Below is a small trained network, with its code and all its weights. Each question gives an input and a class and asks what happens when units are switched off, that is, made to give their printed mean instead of their output.

import numpy as np


def w(rows, s, z=0):
    codes = np.array(rows[::2]) - 128.0
    scale = np.full(codes.shape[1], s)
    scale[-1] = z or s
    return codes * scale


def norm(h):
    return h / np.sqrt((h * h).mean(-1, keepdims=True) + 1e-5)


def f(y):
    return y / 2 * (1 + np.tanh(0.7978845608 * (y + 0.044715 * y**3)))


def log_softmax(a):
    a = a - a.max(-1, keepdims=True)
    return a - np.log(np.exp(a).sum(-1, keepdims=True))


def net(x, mask):
    res = np.array(x, float).reshape(1, 8) / 4 @ E
    u = 0
    for l in range(4):
        y = f(norm(res) @ A[l][:, :-1].T + A[l][:, -1])
        res = res + np.where(mask[u : u + 5], y, B[l][:, -1]) @ B[l][:, :-1]
        u += 5
    return log_softmax(norm(res)[-1] @ U[:, :-1].T + U[:, -1])


A, B = {}, {}
E = w([
[105,226,139,135,117,163,145,119,102],'x0',
[173,110,136,126,197,113,244,148,97],'x1',
[201,139,162,129,107,155,117,97,120],'x2',
[148,104,146,117,61,166,156,181,109],'x3',
[154,127,104,65,137,117,113,171,99],'x4',
[132,133,180,96,96,62,108,178,156],'x5',
[126,98,172,165,124,171,131,167,102],'x6',
[75,103,140,107,117,93,137,129,84],'x7',
],0.011)
A[0] = w([
[122,190,147,152,31,151,95,225,241,127],'L0N0',
[205,127,168,129,81,138,87,71,124,43],'L0N1',
[201,144,153,144,161,146,255,201,148,4],'L0N2',
[96,208,105,153,134,141,122,110,189,116],'L0N3',
[17,231,75,90,199,110,177,173,80,63],'L0N4',
],0.011,0.0022)
B[0] = w([
[109,190,117,136,47,2,45,121,97,245],'L0N0',
[71,208,80,49,82,165,202,88,57,173],'L0N1',
[112,105,81,201,142,175,253,142,161,254],'L0N2',
[180,136,141,251,190,96,79,118,141,180],'L0N3',
[46,231,78,146,142,68,161,166,249,247],'L0N4',
],0.008,0.0073)
A[1] = w([
[160,70,137,97,165,94,81,197,129,87],'L1N0',
[249,166,163,99,159,105,229,173,139,3],'L1N1',
[173,102,197,59,86,120,123,197,84,27],'L1N2',
[122,107,152,120,115,152,161,206,187,69],'L1N3',
[193,192,172,155,97,246,84,168,109,56],'L1N4',
],0.013,0.0029)
B[1] = w([
[166,96,164,129,95,116,105,70,84,179],'L1N0',
[121,149,94,164,247,172,188,193,75,254],'L1N1',
[148,120,107,157,43,25,128,100,145,184],'L1N2',
[153,87,122,135,155,175,155,131,93,211],'L1N3',
[164,121,172,66,65,194,88,89,104,182],'L1N4',
],0.012,0.0057)
A[2] = w([
[99,163,245,132,163,100,168,98,122,64],'L2N0',
[169,152,168,141,98,148,184,200,153,53],'L2N1',
[117,99,171,163,163,165,116,103,166,2],'L2N2',
[32,82,183,221,61,189,147,135,144,111],'L2N3',
[92,79,180,57,52,75,185,254,119,203],'L2N4',
],0.017,0.00069)
B[2] = w([
[215,151,102,128,29,86,63,135,91,163],'L2N0',
[134,73,7,207,183,141,85,138,115,214],'L2N1',
[152,126,107,54,118,149,140,179,59,153],'L2N2',
[109,134,35,182,238,181,176,170,124,216],'L2N3',
[210,58,206,107,89,136,183,146,29,254],'L2N4',
],0.013,0.0078)
A[3] = w([
[162,4,172,70,170,76,81,103,152,226],'L3N0',
[144,16,92,134,187,135,99,156,162,223],'L3N1',
[206,195,146,66,143,113,177,196,164,170],'L3N2',
[122,203,39,101,143,101,44,140,171,253],'L3N3',
[120,142,95,31,157,75,157,28,159,120],'L3N4',
],0.015,0.0013)
B[3] = w([
[196,233,108,112,9,157,140,131,92,196],'L3N0',
[213,91,130,125,92,95,113,125,48,242],'L3N1',
[68,13,87,213,130,164,43,180,96,165],'L3N2',
[105,113,135,123,125,29,150,143,176,254],'L3N3',
[76,157,125,192,151,103,68,122,135,176],'L3N4',
],0.013,0.0097)
U = w([
[51,190,108,150,155,36,96,125,204,195],'0',
[125,135,147,55,155,255,124,64,114,57],'1',
[202,143,175,96,22,91,99,99,45,186],'2',
[170,78,61,172,226,168,195,171,64,179],'3',
[103,88,231,93,142,139,141,145,136,3],'4',
],0.012,0.0046)

Each question gives the input, the list of numbers given to net, and the class t.
The units are the neurons (one row each of A and B). Each row of codes is followed by its name. A weight is (code - 128) times the scale printed after its matrix; where a second scale follows, it is the last column's (A, B and U).
mask holds one flag per neuron, layer by layer. A switched-off neuron (its flag False) gives its mean, the last column of its row in B, instead of its output. The means were averaged over made-up inputs and are rounded, as every weight is.
A unit's drop is (log p(t) with every unit on - log p(t) with that unit switched off) / (log p(t) with every unit on - log p(t) with every unit switched off).
The circuit of an input: a set's keep is (log p(t) with only the set's units on - log p(t) with every unit switched off) / (log p(t) with every unit on - log p(t) with every unit switched off). Starting from the 12 units with the biggest drops (on a tie, the unit counted first), units are removed one at a time, each time the one whose removal leaves the highest keep (on an exact tie, the one counted first), for as long as the keep stays at least 0.8.
units of the circuit, in order: the units of the circuit, biggest drop first
most important unit: the unit with the biggest drop
k most important neurons: the k neurons with the biggest drops, biggest first
k most important neurons of layer l: the k neurons of layer l with the biggest drops, biggest first
input [-6,-1,-3,-2,0,-7,-2,6], class 2: units of the circuit, in order : (L0N2; L2N3)
input [7,0,-1,4,1,3,-5,7], class 0: units of the circuit, in order : (L0N4)
input [-4,-8,-5,0,1,-5,8,-6], class 0: units of the circuit, in order : (L2N4; L3N3)
input [-4,-2,4,-6,3,0,6,-7], class 2: 4 most important neurons : (L1N4; L0N4; L2N3; L1N1)
input [-5,4,-4,6,4,-6,-6,8], class 2: 2 most important neurons : (L2N4; L2N3)
input [-7,-2,0,-6,-8,3,2,-2], class 2: 3 most important neurons : (L0N2; L3N1; L1N1)
input [0,1,2,-6,-5,5,2,1], class 2: 3 most important neurons : (L2N0; L0N2; L0N4)
input [6,-8,7,-5,-7,7,-3,6], class 0: 3 most important neurons : (L2N4; L3N1; L3N3)
input [-4,3,-4,-4,5,4,-6,0], class 2: 2 most important neurons of layer 0 : (L0N2; L0N3)
input [3,-2,2,0,-5,-8,3,0], class 1: 4 most important neurons : (L1N4; L0N2; L0N4; L2N1)
input [4,-3,5,-4,-3,-5,-6,-2], class 0: 2 most important neurons : (L2N4; L3N1)
input [-4,-8,3,-7,8,-1,-3,-8], class 0: 2 most important neurons : (L2N4; L0N1)
input [2,-2,5,1,0,-3,-3,-6], class 2: 2 most important neurons : (L1N4; L0N4)
input [6,-8,0,0,-5,-1,5,-5], class 0: most important unit : L0N0
input [4,-5,1,4,1,-7,6,-2], class 1: 2 most important neurons : (L1N4; L3N1)
input [-8,-7,-8,0,-6,6,6,6], class 2: 3 most important neurons of layer 0 : (L0N2; L0N0; L0N4)
input [-7,-4,-8,-2,-5,-1,-7,-6], class 2: 2 most important neurons of layer 3 : (L3N0; L3N1)
